[ 38.3  17.2 -15.7  28.9 -27.2   5.7  -5.5 -24.6  -7.7  24.9  -3.7 -11.7
   2.0  50.7 -17.0 -45.3  30.5  19.0 -27.0 -31.5 -11.1 -25.1  13.5 -61.7
   0.8  33.7  54.9 -42.9  29.3   9.6  -2.0 -39.3 -27.7 -72.5   5.7   9.1
  -5.0 -42.9 -19.7 -16.0  33.3 -21.1  -2.4]  gobas
[ 54.2  27.6 -15.5  18.6 -33.6  27.4  20.7 -16.1   1.0   7.3 -32.1  26.3
  32.7  61.7 -27.3  14.5  15.4  -0.3  30.0  14.3 -28.9 -50.0   1.7 -14.3
  56.1  23.5  53.1 -22.1  13.7   7.8  -1.8 -50.7  19.5  11.8  19.9  25.3
 -32.8  44.9   8.2  38.9  19.9 -25.3 -28.8]  papok
[ 45.1  49.5 -13.2 -16.1  36.7  18.5   1.5   7.3 -11.2 -31.8  36.1  21.2
  16.7 -12.6 -53.6  26.2  18.9  -1.9  24.7   6.1  -8.9 -10.2 -19.5  -8.3
  43.4  21.2  51.1 -44.8  11.3   3.5   9.7   6.7  38.8  39.0  27.3  53.4
 -77.2  29.5  -8.6  -0.5 -13.0   7.7  -1.1]  koruf
[ 69.8  52.2  -8.0 -10.5  10.9  55.6  -9.7  -1.4  12.2 -25.0  10.1  15.0
  20.5  35.3 -30.0  -6.9  -1.2 -17.8  15.4  -5.5 -25.7 -28.0   0.5   8.4
  47.4  17.1  51.4 -56.4   8.9  22.4  11.6 -28.9  37.5  34.7  17.0  37.4
 -59.6  34.1  -4.2  19.7  14.8   1.1  -2.1]  vif
[ 19.5  16.8 -13.6  -3.0  30.5 -25.2 -36.5 -53.5 -42.9   1.5  17.1   5.0
 -11.7   1.8 -18.7 -42.9  40.5 -15.2  -6.2  -6.5 -53.9 -18.4  -9.3 -44.7
 -21.3  14.1  37.5 -31.8  43.9 -11.1  -2.0 -23.8 -66.5 -72.6  -4.8   1.9
 -10.0 -29.1   2.0 -40.6  14.1  18.5 -12.7]  leve
[  7.5 -33.7 -47.1   9.1 -16.5  53.5 -36.0   3.7  31.6 -27.1  17.3  -9.3
 -14.8 -34.0  30.0  25.5 -40.4 -12.5  58.4 -28.8  -7.7 -21.3  49.6  45.8
 -20.4 -24.1 -12.2  72.0 -34.1   7.1 -32.3 -21.1  75.9  38.4  -7.9  22.4
  50.9 -14.2  12.7  11.8  13.4  -3.1  38.2]  Gagel
[-58.6 -55.6  -2.0  16.0  -0.8 -44.4  -0.1  -6.1 -18.7  16.2   3.3 -12.5
 -21.4 -35.8  39.6   4.8 -25.7 -28.0 -17.8   0.5   8.4  47.4  15.4  17.1
  -5.5  -1.2 -48.1  57.1 -13.7 -31.2 -15.2  21.2 -37.4 -41.2 -21.7 -25.3
  70.7 -48.4   6.7 -21.6   3.6  -1.9  12.2]  somad
[-14.3 -32.3  50.1 -17.7  23.9  -5.7   8.2  53.1  16.9  -4.8 -20.7  22.3
  18.5  -7.4  61.4   3.0 -22.1 -19.2 -12.6 -17.1  52.4  29.7   0.4  15.1
 -33.9 -11.4 -43.3  30.2  19.2 -22.6   8.2  12.0  22.7  34.4 -15.7 -48.7
  28.1  -3.0  -2.4  28.4  10.6 -12.9  28.9]  Lumu
[-14.3 -32.3  50.1 -17.7  23.9  -5.7  18.1  53.1  16.9  12.4 -20.7  22.3
  -7.9  -7.4  61.4   3.0 -22.1 -19.2 -12.6 -17.1  52.4  29.7   0.4  83.8
 -33.9 -11.4 -43.3  30.2  19.2 -22.6   8.2  12.0  22.7  34.4 -15.7 -48.7
  28.1  -3.0  -2.4  28.4  10.6 -12.9  28.9]  von
[ -5.9  14.0 -41.9  -2.3  -6.0 -29.4  16.6  -0.3 -15.9  -7.1  -8.0   9.7
  25.4  23.8 -59.6  44.6  11.6  31.2  49.6  45.8 -28.8 -21.3  -7.7 -20.4
  58.4  11.4  -5.1  12.1   6.1  -4.6  -8.6  -4.9   0.7  25.2  36.5  46.2
 -38.0  59.9  14.2  26.9 -14.6  11.0 -64.1]  Pev
q: [ 49.6  45.8 -28.8 -21.3  -7.7 -20.4  58.4]
Pev
q: [ -1.2 -17.8  15.4  -5.5 -25.7 -28.0   0.5   8.4  47.4  17.1]
vif

[-72.7 -30.5 -30.4 -33.8 -40.8  21.6 -84.4  17.5 -35.9 -11.3  25.3 -90.8
 -83.9] = mipor
[35.9 -4.9  4.3  7.9  1.2 12.2 38.1 -8.9  2.1 28.0  2.0 48.1 40.9] = san
[  2.6  -3.0  17.7  13.4   2.9 -18.6 -39.7 -13.3  -6.6 -15.8 -19.0 -16.7
 -14.8] = Vobu
[-0.2 -4.5  0.3  1.4 -5.4  2.9 -6.7  3.6 -1.8  8.1  3.3 -1.7 -1.6] = Lotog
[  2.6  -3.0  17.7  13.4   2.9 -18.6  -8.3 -13.3  -6.6 -15.8 -19.0 -16.7
 -14.8] = kugif
[30.7 23.4 32.0 33.8 23.0  6.0 17.7 22.2 28.0 25.2 10.8 26.5 27.9] = menol
[ 52.4  13.4 -39.7 -19.0 -15.8 -13.3 -16.7  17.7  -6.6  -3.0 -18.6 -14.8
   2.9] = zuse
q: [ -3.0  17.7  13.4   2.9 -18.6  -8.3 -13.3]
kugif
q: [32.0 33.8 23.0]
menol
q: [-1.7 -1.6]
Lotog
q: [ -3.0  17.7  13.4   2.9 -18.6 -39.7 -13.3  -6.6 -15.8 -19.0 -16.7 -14.8]
Vobu

[ 14.0 -12.9  28.7 -37.0 -23.5   0.6   9.8 -37.5  -9.2  22.0 -14.9  -8.8
   1.6  87.8  14.0  -5.6  -5.6   2.6 -68.5  67.7  65.4 -72.3  -7.4   3.5
  67.2 -63.3  12.2] = pugad
[  1.2   1.1   4.4  10.7   1.7  -4.2   7.2  14.6 -10.1   9.2  44.6  16.3
  42.8 -20.1  64.4  -2.2   7.7 -26.8 -69.1   4.5 -17.7   3.4   3.9   2.6
 -12.7  55.5  19.8] = giv
[ 14.5  10.3  23.6   9.1  49.4  11.9 -43.8 -20.2   0.9 -16.4 -62.9 -24.0
  -9.7  -5.8 -36.3  -2.4 -27.9  -6.2   6.8 -14.5  18.9  -1.6 -10.4 -11.9
  -1.8 -54.9 -93.0] = tobu
[  7.9  11.4  -2.0  21.6  20.6   0.6   9.8 -37.5  -9.2  19.1  12.4  19.7
  13.0  23.7  41.0  -1.7 -10.9 -51.3  -8.2  -7.1 -19.1  37.2  32.8   0.1
 -25.4  90.7 -17.5] = Domer
[ -9.8  16.3  -9.4 -16.5 -12.5  32.6  18.8 -12.4   1.0 -27.9  10.6 -16.6
 -29.5  24.4 -25.8  -9.0  -1.0   1.6 -88.7 -21.7 -26.9  13.7  22.3  -9.6
  24.2 -41.1  44.9] = fur
[ 14.2 -15.3   9.7  21.5 -29.2 -19.9 -13.8  65.5  12.6 -12.0  21.5  19.0
   4.5  23.1 -72.4  -5.1   6.4  14.8 -26.3 -17.3  36.7  23.5 -35.8   4.5
  38.3  -6.6   6.0] = Dob
[ 26.3  21.7 -24.8  -4.0 -14.3  -1.8   4.7  12.6  -8.0  20.0 -20.7  66.5
  -8.7  -0.3 -10.9   0.3  -6.1 -31.1   7.7 -49.4  67.4 -16.9  14.3 -40.0
 -28.0  74.2  13.0] = bugi
[  9.4  -7.2  -1.7   9.1 -52.6  17.1  -0.3   7.0  19.8   7.8   2.8 -50.0
   9.3   4.4  10.4  33.5  -6.9  40.2  32.5 -72.7  -1.7  20.0   0.5  19.0
  -6.1 -64.4 -32.6] = Temo
[  3.4   2.0 -18.1  -5.9  23.7 -13.4 -30.0  -7.4 -34.8 -17.0 -26.2 -16.8
  -8.1 -54.6 -28.6 -15.5  10.5 -12.7  -2.7   3.2  28.1  12.3  15.7   5.0
  46.6  13.5  78.8] = vunep
[-19.3   5.7 -32.6   4.1 -26.5 -27.9 -45.8  -3.9   5.1   0.3  10.5   0.0
 -37.2  81.3  -1.2 -17.3  -5.7 -33.3  -7.9  28.9  28.4 -36.0   7.8   5.8
  17.9 -60.2  12.3] = daraf
[ 28.1  12.4  -6.5  34.4  23.2 -19.4 -42.6 -69.2 -20.5  24.2  67.9  27.0
 -13.5 -40.1  20.5 -19.4  -5.3 -22.6 -58.7  11.1  21.8   5.9  18.2  -3.5
  59.4  28.3  35.1] = Lura
[  7.9 -10.5  34.7  21.0  14.2 -35.3 -10.0  16.3 -40.7  -1.0 -49.8  33.7
 -24.1  25.3   4.9 -19.1  22.8   1.7  40.2  27.7 -42.6  12.0  -1.9  -0.8
  -9.1 -62.7 -85.0] = loros
q: [  7.9  11.4  -2.0  21.6  20.6   0.6   9.8 -37.5  -9.2  19.1  12.4  19.7
  13.0  23.7  41.0  -1.7 -10.9 -51.3  -8.2  -7.1 -19.1  37.2  32.8   0.1
 -25.4  90.7 -17.5]
Domer
q: [-10.0  16.3]
loros
q: [ -5.3 -22.6 -58.7  11.1  21.8   5.9  18.2]
Lura
q: [ -6.2   6.8 -14.5]
tobu
q: [ -9.2  22.0 -14.9  -8.8   1.6  87.8  14.0  -5.6  -5.6]
pugad
q: [ -1.0   1.6 -88.7 -21.7 -26.9  13.7  22.3  -9.6  24.2 -41.1  44.9]
fur

[ 73.9  68.9 -46.8  -8.2  59.6  16.6 -10.3   4.5  10.3  58.0  44.2   7.1
  12.0  42.3   7.5 -13.6  42.9  -0.9 -35.6  -4.8] : Keniz
[-42.5 -42.3  69.9  17.1  -8.4 -83.4 -60.8 -77.2 -49.4 -67.9  -2.9 -77.9
 -76.4 -68.0 -74.8 -32.8 -45.7 -50.7 -18.6 -75.7] : Reme
[-31.9 -26.8   0.5  12.3 -28.6 -19.4  17.3 -14.7  -8.6 -28.6 -18.1 -15.8
   6.7  -9.0 -15.0  19.4 -13.6  12.7  26.4  10.2] : vogeb
q: [-77.2 -49.4 -67.9]
Reme
q: [58.0 44.2  7.1 12.0 42.3]
Keniz

